Each row has a hidden stage along a path, written after it and counted from one end. A new block has a new path.
[ -49  367 -181  132 -218  -58  -64 -149 -216   11  -30  210   -2   82
   37  112   12  -68  -48  -20   79   -1  -40 -245   48  170   48 -223
  -98  -82  215  -74    2 -128  -70  201  -39  -95  100   68  -42 -112
  109 -102  -47  232  186  241  -98  321   53   25 -320]
28
[ -70  172  -35  126  -49   31  -18  -19 -138   11 -123  127  -37   26
 -151   89  200   82  -65   98   34  -78 -161 -158  -66  238  -19  -48
  -63   63   67 -105  121   26 -206  -36  -69   64   -2   88   82  -35
  -87  -51 -175   -5  -10  147  -62  155 -199  -35  -19]
28
[ 276  110   62  283   82  273 -242 -208  -25 -468  262 -277  250 -160
   99 -149  249  -60   39 -228  -25  -69  278 -199  163  -88   85  130
   98   74  -17  -16 -193  121 -111 -120 -115   81   68 -239  216 -130
  164   63  -16  -76  -62 -171  181 -186   91  -66  -73]
29
[-196   30 -318  198   11   76   53 -150  -67 -119 -107  131  -55   48
   22  132  104  131   -5 -221   32 -121 -115  159  -43 -316   -9 -121
 -103  -21  -98   62   39    6   -4 -128    9  -39  -45  -55 -308  151
  -30   70 -107  -25 -189   58  -10 -126   25  117  165]
24
[-189   32 -485  289  -83   22  -17   71 -190  117  -76  269 -105   46
  -16  225  206   46  -25   22  107 -142   44 -188 -144 -182  165  -67
   33 -127 -134 -190  380   33 -304  179  112  -25   11   17 -140   71
  135    5   45  258 -121  -24   69  159  216   -8 -161]
33
[-186 -100    8  -15 -127   78  126   -7   23  149 -202  108  -25  -78
 -144    5   45   86   88  101  -47   92 -153  117  -67  -61  -81 -169
 -164 -150   42  -31   -3   25  153  -84   36  -71   72  201 -146  105
  -88   46  -35 -243  -85  263 -160  -68 -181   29  264]
8
[  32   76  174  -75  -26  217    0  -81   71 -326   68 -255  149  -24
   80 -410  -47  -80  131  -43 -183  212  209   38  175  -80  -87   48
 -154   46   15  -38 -198   75  152 -279  -54   34   61   98  -73  -21
   97   21   20 -265 -111   -6 -103 -111 -133  -98  215]
18
[ -68  -46 -196  211 -150   28  150  157  -52  -72  -89  262   27   85
   60   59  -24   57  -85   84   75 -130  -82   66   53 -208  167  115
  -81  123 -270   39  280  -45 -290  130 -176  122 -100  -38  168  -15
 -289   38 -120  219 -279  -58   11   55  -99 -105 -121]
18
[ -57    6   45  138  -80  169  -10   24  194 -170 -106   10  108  -19
  -41  -89  -35   23  -48  -64 -114  -89  138  154  184 -442   50  105
  -93  -23 -143   32   24  -20  -32 -100   36   21   85  -15   77   33
 -116  108 -155 -100 -250  -35   40 -140    4  -13   41]
0
[  58 -369 -213    6 -112   43 -124 -179  117 -194  270  122  160 -114
  173  -96   40  124   30 -175  -79 -176  322   61   18 -234   82   16
    3  -50  -30 -259 -156  205  -26   51  -54  -72  127 -124  -82  -37
  290  190   43  -29 -111 -158   70 -375  163 -142   30]
1
[  68  -31  151 -356 -238  -12  -45    9   68  -15 -164   35  -68  -48
  -23  -65 -132  -76 -208   46   55  217  131   65 -222  168 -255   34
   97 -164  -37 -264  -71  156   67 -102   11  -79  129  -48  -20    1
   94  124   20 -191   -9   37  -64 -219 -100   92   -1]
17
[-184 -439  245   56   45 -105  -39   -2  178 -124 -280  113  232  112
  159  -70   -5   25  -98 -137   16  116    5  -91  -82 -280  -31  309
  -46  102 -183   12  298  117   47 -155    4  164 -383    3 -195   60
   97  216 -163  -84 -243  -39   29 -145  -92  -39  377]
1
[  64 -101   -6  103   78 -210  -15  -12   18   49   -7  157  229 -188
  110  -65   43  -16  149 -123  110   39    4 -226  167 -177  294 -500
 -269 -154   76   22  126 -124  -76   63  105  -53 -115   46  -39 -192
  290   91   70   74  143  168 -213  153  177   -9  -57]
25
[ 247  -73  396 -119 -115 -229 -126  -45   67 -145 -115  -41  264  -86
  235   78 -257 -256 -184 -153  214  371  -90  -96 -106   70  -97  117
  118 -185 -111  118   12   60  217  175 -201   78 -213 -276  103  -58
   93  125   22 -169  127  144   11 -194   -2  144    4]
9
[ 199   93  -94  325   29   92  -59  -75  -31 -199  161   39  129 -140
  -40 -103   90   42   45 -103   93 -205  150  -76  246 -307  175 -139
 -135   26 -126   28   61  -88 -188  -42    7   44   75 -157  258 -154
   -5  104  -55  120  -90   -9   51  -12   54  -67 -159]
26
[  99  -82 -208   50 -114  -43  120  -51 -143  -48  -20  158 -195  -79
  -95  -68   57  102    0  104  174 -106   -3  -21  -39 -127    7  -49
  -49  -71 -115 -140  169   66  -64   23  -41  -35  -48 -145   -6  -25
  -74  129   73  138  -96  105  -32   36 -107    3  -36]
8
[  31   48  -89  -25  -12   -1  -29 -142   24 -196 -177  175  -55  -15
   13   90   20  115 -255 -129  155   57  161   89  -62 -166  -92  -59
 -128  -33   15  -88 -151  102  -62 -216  -30 -210   18  -25  -20   -5
   42  183 -236   32 -109   -5  -67 -211   -2  105   71]
22
[ 290 -102  180 -303   35  -71 -112   86   43 -160  274 -233    2 -329
  -21 -229   79 -106   91   91 -126  -32  156  -27   15  386  197 -217
   43 -118   -4 -352  -75  273 -204   55 -123   89   57 -125   90 -146
  247   78  223 -409  194 -154 -110 -138   43 -124   25]
17
[  -9   65   10    9  -90   28  -67 -228  -63 -287   46 -134    1   -5
  165   21 -115 -213  -33 -277   41  147  176   -4  -10 -100  -82  -63
   33 -110  -39    6 -122   12  227  -71 -105  -36  -10 -176 -395   84
  265  114   77 -182  143   19  -33 -161   97  171  156]
6
[ -76   83  -40  -17    3   51  -43   84   58  -82 -242   75  140   80
   90  -70   29  -42  -73  -11   30  198  144 -204   82 -151   24   15
 -126  -59   99  -94   76   20 -107 -114   56  -59  -92  159    5  -44
  131   -6 -142   93 -127  -16  -73  100   96   30 -101]
4
[ -19  146  176  285 -153  190  -89  -16  -72  -53   31 -151  171  -58
  -58   78   21 -151   46   -4  -55  109 -110  -55  -61   43  -75  115
   75  -86 -158  132  104  -44  102  150 -115  183  107  -36   78  106
  -39  -58   49 -251   -8  201   73  -53 -134  -33  103]
31
[ 104  390  -43  -80 -271 -263  -91 -108  -41 -178  -65  173 -246  115
   69  315 -455 -304 -464 -187  251   33  180  159  -84  -77 -106   39
  117 -200 -239 -104   55  -24   42  161 -107  -91  107 -348 -171   29
   36  169 -114    8  255  -18   42  -61  214  256 -183]
14
[ -19 -372 -128  -57 -189   95   57   72   94  200 -235  273   43 -166
  -77  186  140  201 -107   79  131   38  -79   94 -284 -122 -108    8
   82 -215  -63 -140   14  175  -26   27   10 -128   96   -1  130   71
  -97  143  -45  -52 -258   96   14 -341  -71   59   22]
8
[   9  236  -29  118 -105  227  -79  -46  -81  -82  -46  -44   20  -56
 -111   11  218  -15  -14    1  -35  -62   22 -156   17  133  -14  -76
   37  -20  103  -91  -45  -12 -149  -62  -14   13  166   15   91  -51
    4  -63  -56  -39   -3   66   -7   79  -53   25 -168]
27
[ 267  415  103  293 -160  220 -209 -159 -105 -316  123 -173  152  -41
   -3  -22  -30 -142 -106  -66   59   70  108  -75  103  -68  -97  252
   92  -59  -93  103 -102  -12   40  138 -144   58  172 -227  380  -40
  -84  -26  -39   11  -71   98  212  -70  -19   -6 -241]
30
[ 241  -63 -300  -45   20  -41   72   53  -39 -126   28  103   71 -138
  120 -101   52   78   34  -30  211   50   52 -106   48 -208   71 -170
  -52 -123  -60 -101   32   69 -158  -28  -55  -68  -73 -174  145 -121
   73   55   63  179 -136  -11  -66  -85   70   49 -232]
7
[ -39  158  -86  -91   -8   39   29  199   43   75 -209  156    5    6
 -122 -237  130   57   33  196  -54 -100   14 -107  233  -29  196 -156
 -182    9   99 -252  132   25 -373 -165  194    7   11  185  273 -212
 -152  -23 -162   95 -216  -83  -68  240   17  -53 -295]
12
[  23  -81 -393   58  -50   99  -29   40  -74   10  400   78   74 -107
    3 -109   65   57  228   68 -104 -191  172  -13  110   37  170 -223
 -124  -57   -8 -317    7  108 -196  113  -64   46  216   71   15  -43
  188  -38  110  -80   -9 -100  -27  -89  123 -226  -78]
7
[ 119  184  312 -239 -115   51  -57  -55   18 -225 -316 -161  -34   14
    4   12  -32 -154 -263  -24  106  332  -46  -67 -183  226 -314  242
  181  -86   34  -48 -119  161  135 -189 -141   -3  -80 -140    9   26
  -60   40 -117 -233    4   84  -17 -122 -193  224   45]
9
[ 143  -18   53  -36   26  -17 -131  121  -23   -5  276 -225  -20 -242
  -90 -152   37 -234  196   66 -101  -93  161 -132   81  141  242 -203
   51 -221  -95 -284  221  123 -117  163   50  168   68 -104  -86  -51
  291   31  309 -332  226  -99    3   76  237  -85  -19]
9
[  31   16 -280  212   -8  128  -22 -269 -113 -178  140   41   19  -74
   10 -174  165  156  137  -88   34    8  206  -94   26 -272  -60  -93
 -154  -69   42 -118 -107   95   95 -155   71 -153  123   29 -133   -9
  225   81   44   71 -106  132  -27  -77   -3  -85  131]
31
[  35   16 -322   -7  123 -146   16  -44   69 -144  186   67   -2  -76
  107   48 -137  -18   37 -224   46  -54  112  172   73 -303  100 -261
 -137 -163 -160 -134   -9  115   -3  -91  -12  -46   33 -117 -297   38
  205  107  -29 -213   73  -90  -89 -214  258   45  177]
11
[ -74   16  -99   82   70   36   49   17    8 -131 -121  -21 -121 -132
  -47  207  235   15  -21  -40  -55 -130 -121   60  -22  -21  230  -95
   21  -97    6  -50    3  177 -155   12 -129  -20  -87  -43 -188   69
  -77   45  -77 -238   18  -60  -60  -10   97   83  159]
10
[ 167  241  147   11   91  230 -228 -286  -35 -421 -155 -354  146  -83
  117 -284  201 -107   12 -333   41  228  165 -179   78 -223 -149   24
  100  -94   87   54 -237   79  141 -393  184  -65  -69 -242  -34  -61
  215   95   43  -88 -181  -18  129 -167   90  267  -65]
30
[ 186  -52  275   60  178  -95 -360 -102   83 -216  206 -150  438 -134
  137 -234  -68  -63   62 -203  -49   84  102   42  172 -112   86  -10
 -125  -15 -177  -29  -56  151  -55  -80   68  181  -87 -155  356 -110
  185  172  -79 -335 -195 -119  187 -446   71  -87  139]
34
[  42 -212  -23  -77   44 -138  -94   29   73   25   18   97   25 -102
  -43 -162   15   67   31  105    1   43  195 -113  -11 -107   73  -33
 -168 -180   21 -301  190  206  -32   62  105  -52  -67  101  -57  -21
  291  129   59  -64  -22   40  -60    5  118 -151  124]
3
[ 229  -25   91  141 -164  -11  -44  -32 -103  -91    9   29  279  -23
  161 -247   -4 -110   71  -37  203  160   13 -435   47  -60  -40   56
   47  -17  -64   47  246 -132   17  103  -11  144 -120 -175  198 -209
  143   -4  172  308  -29  197   17  205  -81  -49 -326]
27
[  72  251 -106  228 -152  -71  -61   -4  -81 -172  304  106  129   27
  139  155 -208 -230  -41  -89    6 -173   85  -12  258   58  277 -114
  -69   49 -117  -12   16 -115 -201  287 -288  138  110 -122  115 -128
  -25  -24 -101   -2  216  -95    6   67  149  -92 -224]
10
[   0  291 -116 -110   28  139   91  104   10 -234 -505   15   18  -17
  148  -97  247    7  -97  -51   60  189   -4 -160  172 -202  202 -188
  -92  -67  233   52 -126  -18 -290 -216   63 -223 -179   63  104 -156
  -93  -36 -125  273 -259  -66 -158  222  125  243 -391]
19
[ 181   97  458 -111 -415    8 -252   19   67 -122 -107  -67   78   37
   82   78 -397 -427 -404  -50  137  279  273  -13 -181   84 -238  418
  315 -188 -279  -70  124   19  150  244  -77   98  119 -295  166   16
   71  166   72 -110   70  -30  218 -184   70  111 -211]
17
[ -29  -30   62 -125  -30  120  -62   33  160 -175 -275  -34   -7  -76
  -25  -41  189   38 -136  -64  -91  -61   92   12   16 -128   63   36
   77  -59   46 -142  -57  140 -184 -173   55  -53  -24  -65   10  -21
   -5  107 -122 -111 -190 -136    3 -122   47  127  -70]
0
[-110  322 -163 -187 -295 -255  261  -11 -102   28 -301  309 -185  160
   95  104 -334  -65 -169   72  166  306 -175   54  -77    9 -144 -218
 -213 -175   59   23   22 -128  164  103 -140 -207  -16  121 -283   25
  -62  -55  -67  154  150  397 -365  266 -148  141  -58]
17
[-117   30   82 -259  -34  -95  -12   65  138   10 -188   97   92  -18
   65   53  -44  -23  -85  -31  -97  126  -98  113  -25  163   34 -183
 -102  -85  101 -145 -139  133  -72 -102  -40  -43    4  148  -69  -30
   15   17 -189 -310   12   -3 -174 -134   -6   56  107]
15
[  59 -346  185    0  -81 -311  -63  -85   78  121  225  154  220 -136
   62   27 -346  -64   66  -34   74  156  -31  128  -80  -32  -46 -123
 -202 -205 -186  -47  112   82  319  232 -106   78  -16   -4 -108   50
  220  188   71 -361  183  257  -89 -288  -33 -150  424]
8
[-160  -46  291  164 -137  175 -184 -179  -82  -95 -214 -114   67   18
  -43  -46  146 -104  -47 -100  -40   97   25  -87 -139  -23 -136  208
  124   -6 -105    9   92   54  106 -128  117  106  -53  -64  -84   91
   49  154    2 -190 -186   59  178 -146 -131   90  206]
33
[ 173  118  127   18 -323  -30  -11  -38   31 -157  -13  102   16  -19
   54  209 -232 -169 -293  -39  143   44   33   76  -75   48  -99  183
  167  -73 -182    2  -54    9   35  179 -281   24  136 -257  161  -38
 -159   92 -109  -55  102   55   40 -154  -78   71 -138]
12
[ 159 -120 -235 -186  -19 -214 -102   69   31  -39  438  -67   25 -111
   73  -28 -246  -58   91   13  -59   33   52  110 -169   85  -65  -11
   31 -289 -219 -320  178  277   91  339 -169  135   72 -162 -228  158
  383  -29  273 -357  167   42  -34 -239  147 -169  161]
2
[  16   10  318  -85  -36  -72 -165  -77   18 -169 -375   36  -14   22
   39  -10   26 -101 -294  -55  129  201  142 -137  -83    7  -21  150
  -12  -53   46  -81   74  122  -36  -83   53  -82 -222  -31    1  -50
   97  204 -124   21  -65  -22   28   22   49  121   19]
21
[  -7 -223  -60  -22  -31  -66   98  166   11 -107  -22   74  123   24
  195 -172   17  -72   58  -14   39   17   26 -175   19  -67  158   26
   19   88 -202 -114  308   44 -219  -35  -72  198 -222  -77  -83 -102
   81   51   78   75 -105 -146  -68   82  -11  -87  -36]
16
[-130 -180  146   96  -35   86 -129  -82   55  -34  -49    6  153  -99
   -7   67   60  -32   24 -152  -94 -115  -60  191   57  -88  124  -84
  -38  -19  -91   19  -51   58  -24  -47   11   94  -19  -59   12   44
  -74  176 -102 -336 -162  -83  114 -335   27   64  188]
8
[ 117   41  136 -181 -206 -105  -17 -120  -55  -98   -9  -64   20  -43
   91  -29 -238 -115  -66  -32   89  345  -85   46 -223  139 -286   26
   17 -227  -50    0  -31   80  346  153 -171  -19   -4 -109 -183  108
  158   19  170 -204  126  322 -117 -126 -141   57  142]
22
[ 111  -85  140 -216  -75   94  -31  141  106   55   18  -89   74 -283
  -96 -212  188  -62  145  123 -142  -56   91 -115   96  219  197 -299
   26 -135  121 -290  -74  103 -210  -72   81   22  166   46  156 -200
   96   30  118 -263   67  -70 -121   -4   28  -38 -149]
12
[  32  -87  356   53 -107  271 -145   53  134  -60  -83 -160  209 -175
  -87 -192   58  -90   34   27 -135   76  159   51  100 -113   52   41
  -37  -84  -65   -1  -20   20   -2  -48   94   63  120   51  249  -22
  -16  121   36 -261 -202  -23   81 -181  -14  -50   34]
21
[ -97  -55  -52  -12 -136 -167  172   60 -110  -29 -206  199   26  174
  117 -129  -62    8    8  139  106  182 -154 -272  -36   22  -46   88
 -137   53   -1  -31  329  -40   -2   76 -142   89 -298   93 -145  -30
   14  -51   -4  238  -47  244 -197  331 -242  -75   -1]
3
[-188   81 -206  362   18 -177  118  -51 -211   75   36  211 -133   -8
 -147  201   32   45   99  -62   74 -311 -322   79   39 -101  196 -367
 -211   32 -242  103  374 -177 -142   86  -45  174 -102  -72 -240   72
 -114   56  -48  -68   80  212 -108  156 -110   17  204]
28
[  18  337  150   73 -135 -116 -204 -188  -51   60  106   -3  -55  -98
 -179  169 -256 -216  -95 -131   44   35   96  100  -10   54 -109 -332
 -117 -281  -50  -58  -17 -113  206   88   91  -50  297  -45 -157   61
  232   99   -2 -349  358  269  -57  -75  101  116  117]
28
[-126  220  -74   83 -121   54  -40 -284 -210 -171 -183  118 -183  179
  -97 -123   80  101 -139   22   82   78  116  -94  -90  -13 -274  141
 -117   89   44 -167  -14   80   49 -287   69 -106    9   71 -117   26
   16  102 -184  113 -165  154    3   35 -257   23  145]
33
[  76 -175  -47  134 -131  -90  -42   13   35   16   -7  263  270   12
  156    5 -148   24  -73  -37  182  149   61 -107  -46 -224  -31   75
 -116  -83 -135    3  194  -13   27  181  -46   11  -53   -4  140  -48
  113   83  -24  189 -115  137    5  -64   33 -121  -70]
23
[-223  -50 -175  549   -1  -19  -82 -170 -116 -168  253  116  185   88
  145  277   27   31   61 -111 -110  -91  -91   49  -33 -126  168  212
 -131   69 -182  106  130  125   36  331 -305  144  -77   77 -202  195
   49   -3 -127 -148  -18   77   88  -87   24 -272  438]
33
[-343   36  -91  -67 -249   66  135  153  -72  103 -364  146 -272  200
 -164  123  138   30 -134  291 -103   24 -148 -156 -283  256 -131  265
   84  -22   60 -250  345  122 -100  101 -102   57  -62  233 -326  188
  -69 -125  -55   -5  -31  161 -131  345 -229  -45   83]
1
[ -27 -138   14  178 -167  -72   21  157  -39   32 -167  256  259   -1
  217  198   66  -71  -85   21  123   79 -132 -282  -36   62  256   -3
    2   -1  -16   87  252  -80 -244  358 -212   81 -200   26  156 -114
   -3  -27  -23  262  -10   65  -67  201   42  -69 -254]
22
[ 147  148  218    0 -121  136  -56   70   32 -225  -56 -187   26 -144
   11   19   46 -158 -103  100  -70  175   89  -58  -19  133   87  147
   67 -146   30  -22  -58  138  -26  209 -225  -19   35  -10  112    8
    6  -23   65 -171   71   32  -45   52   26  -47  -37]
19
[-282   59  -27  384 -153   15  128   36 -259   41 -351  173 -131  150
  -96  296  236   34  -94  170   77   -4 -415 -192 -258  117   17  269
   63   73 -139  130  457    2 -117  224 -199  170 -271   57 -119  167
 -279  -65  -92  110 -118  271    2  328 -303  -19  160]
32
